Here is a tiny trained network, its code and every weight. The questions are about switching its units off for an input and a class, where a switched-off unit gives its printed mean instead of its output.

import numpy as np


def w(rows, s, z=0):
    codes = np.array(rows[::2]) - 128.0
    scale = np.full(codes.shape[1], s)
    scale[-1] = z or s
    return codes * scale


def norm(h):
    return h / np.sqrt((h * h).mean(-1, keepdims=True) + 1e-5)


def f(y):
    return np.maximum(y, 0)


def log_softmax(a):
    a = a - a.max(-1, keepdims=True)
    return a - np.log(np.exp(a).sum(-1, keepdims=True))


def net(x, mask):
    res = np.array(x, float).reshape(1, 2) / 4 @ E
    u = 0
    for l in range(3):
        y = f(norm(res) @ A[l][:, :-1].T + A[l][:, -1])
        res = res + np.where(mask[u : u + 5], y, B[l][:, -1]) @ B[l][:, :-1]
        u += 5
    return log_softmax(norm(res)[-1] @ U[:, :-1].T + U[:, -1])


A, B = {}, {}
E = w([
[109,111,109,231,30,189,216,57,110,69,185],'x0',
[180,254,176,182,117,33,121,101,110,131,80],'x1',
],0.0063)
A[0] = w([
[42,104,87,115,20,74,112,126,3,138,240,147],'L0N1',
[171,58,128,166,202,169,127,114,94,92,150,2],'L0N2',
[126,6,161,124,184,161,83,121,108,99,103,143],'L0N3',
[70,202,119,164,149,97,153,158,111,85,38,173],'L0N4',
[97,183,50,52,213,84,157,155,148,193,187,89],'L0N5',
],0.0037,0.00086)
B[0] = w([
[94,143,188,186,224,111,93,178,125,233,126,241],'L0N1',
[119,82,81,183,94,18,121,148,159,160,47,180],'L0N2',
[109,127,129,165,148,101,135,200,105,75,120,251],'L0N3',
[162,23,77,127,153,153,194,214,180,114,160,243],'L0N4',
[86,142,173,135,160,127,208,3,101,187,120,249],'L0N5',
],0.0064,0.0028)
A[1] = w([
[175,213,183,161,139,115,127,135,115,124,112,184],'L1N1',
[192,216,138,141,158,43,64,110,103,100,84,78],'L1N2',
[216,192,168,2,172,169,12,196,96,109,122,142],'L1N3',
[194,123,122,133,97,111,93,170,118,157,94,130],'L1N4',
[183,54,203,190,247,67,122,165,104,138,164,2],'L1N5',
],0.0044,0.00087)
B[1] = w([
[108,13,51,102,135,101,130,150,177,106,94,215],'L1N1',
[92,121,186,139,116,132,156,189,111,41,146,224],'L1N2',
[98,191,162,42,97,146,211,97,69,201,221,213],'L1N3',
[120,3,199,94,108,231,140,63,60,78,122,163],'L1N4',
[135,213,27,211,118,180,81,20,121,90,127,255],'L1N5',
],0.0056,0.005)
A[2] = w([
[75,56,120,106,170,201,116,255,173,147,139,49],'L2N1',
[191,154,184,154,76,93,145,215,118,57,83,81],'L2N2',
[128,108,121,161,9,143,180,97,116,104,200,250],'L2N3',
[207,166,113,183,185,106,81,52,119,88,109,201],'L2N4',
[148,122,226,175,40,167,190,69,131,148,180,3],'L2N5',
],0.0058,0.00063)
B[2] = w([
[206,139,153,126,73,62,138,159,165,44,127,233],'L2N1',
[114,2,91,174,85,142,79,226,149,50,179,196],'L2N2',
[135,214,173,21,172,81,84,97,91,157,66,254],'L2N3',
[135,70,104,184,119,198,119,121,220,167,163,198],'L2N4',
[94,150,133,27,187,155,153,131,101,187,156,207],'L2N5',
],0.0067,0.0056)
U = w([
[52,200,196,3,231,110,205,105,58,238,166,174],'0',
[148,40,125,117,109,87,150,232,163,18,165,214],'1',
[138,116,66,222,183,255,113,42,213,234,137,93],'2',
[194,123,155,138,64,148,58,126,71,219,86,4],'3',
],0.007,0.0026)

Each question gives the input, the list of numbers given to net, and the class t.
The units are the neurons (one row each of A and B). Each row of codes is followed by its name. A weight is (code - 128) times the scale printed after its matrix; where a second scale follows, it is the last column's (A, B and U).
mask holds one flag per neuron, layer by layer. A switched-off neuron (its flag False) gives its mean, the last column of its row in B, instead of its output. The means were averaged over made-up inputs and are rounded, as every weight is.
A unit's drop is (log p(t) with every unit on - log p(t) with that unit switched off) / (log p(t) with every unit on - log p(t) with every unit switched off).
The circuit of an input: a set's keep is (log p(t) with only the set's units on - log p(t) with every unit switched off) / (log p(t) with every unit on - log p(t) with every unit switched off). Starting from the 12 units with the biggest drops (on a tie, the unit counted first), units are removed one at a time, each time the one whose removal leaves the highest keep (on an exact tie, the one counted first), for as long as the keep stays at least 0.8.
units of the circuit, in order: the units of the circuit, biggest drop first
most important unit: the unit with the biggest drop
k most important neurons: the k neurons with the biggest drops, biggest first
drop when u is switched off: that unit's drop, to one decimal
input [6,-5], class 0: units of the circuit, in order => L2N3
input [7,8], class 1: units of the circuit, in order => L2N2, L1N5
input [-3,5], class 1: 2 most important neurons => L1N2, L0N1
input [2,-2], class 2: units of the circuit, in order => L0N1, L1N5
input [-7,8], class 1: units of the circuit, in order => L1N2, L2N2
input [-3,2], class 2: units of the circuit, in order => L1N5, L2N4
input [3,-3], class 2: 4 most important neurons => L0N1, L1N3, L1N2, L0N2
input [5,5], class 0: 3 most important neurons => L2N5, L2N3, L0N3
input [4,6], class 1: 2 most important neurons => L2N2, L1N3
input [1,3], class 2: 3 most important neurons => L0N4, L1N3, L1N2
input [0,3], class 2: 3 most important neurons => L0N4, L1N5, L1N3
input [-5,7], class 1: 2 most important neurons => L1N2, L2N2
input [2,4], class 1: 2 most important neurons => L1N3, L0N1
input [8,6], class 0: units of the circuit, in order => L2N5
input [3,6], class 1: 2 most important neurons => L2N2, L1N3
input [-4,8], class 1: drop when L1N2 is switched off => 0.3
input [7,-5], class 0: drop when L2N3 is switched off => 0.1
input [0,-2], class 2: drop when L1N5 is switched off => 1.0
input [8,-1], class 0: drop when L2N2 is switched off => 0.0
input [-2,0], class 2: most important unit => L0N5
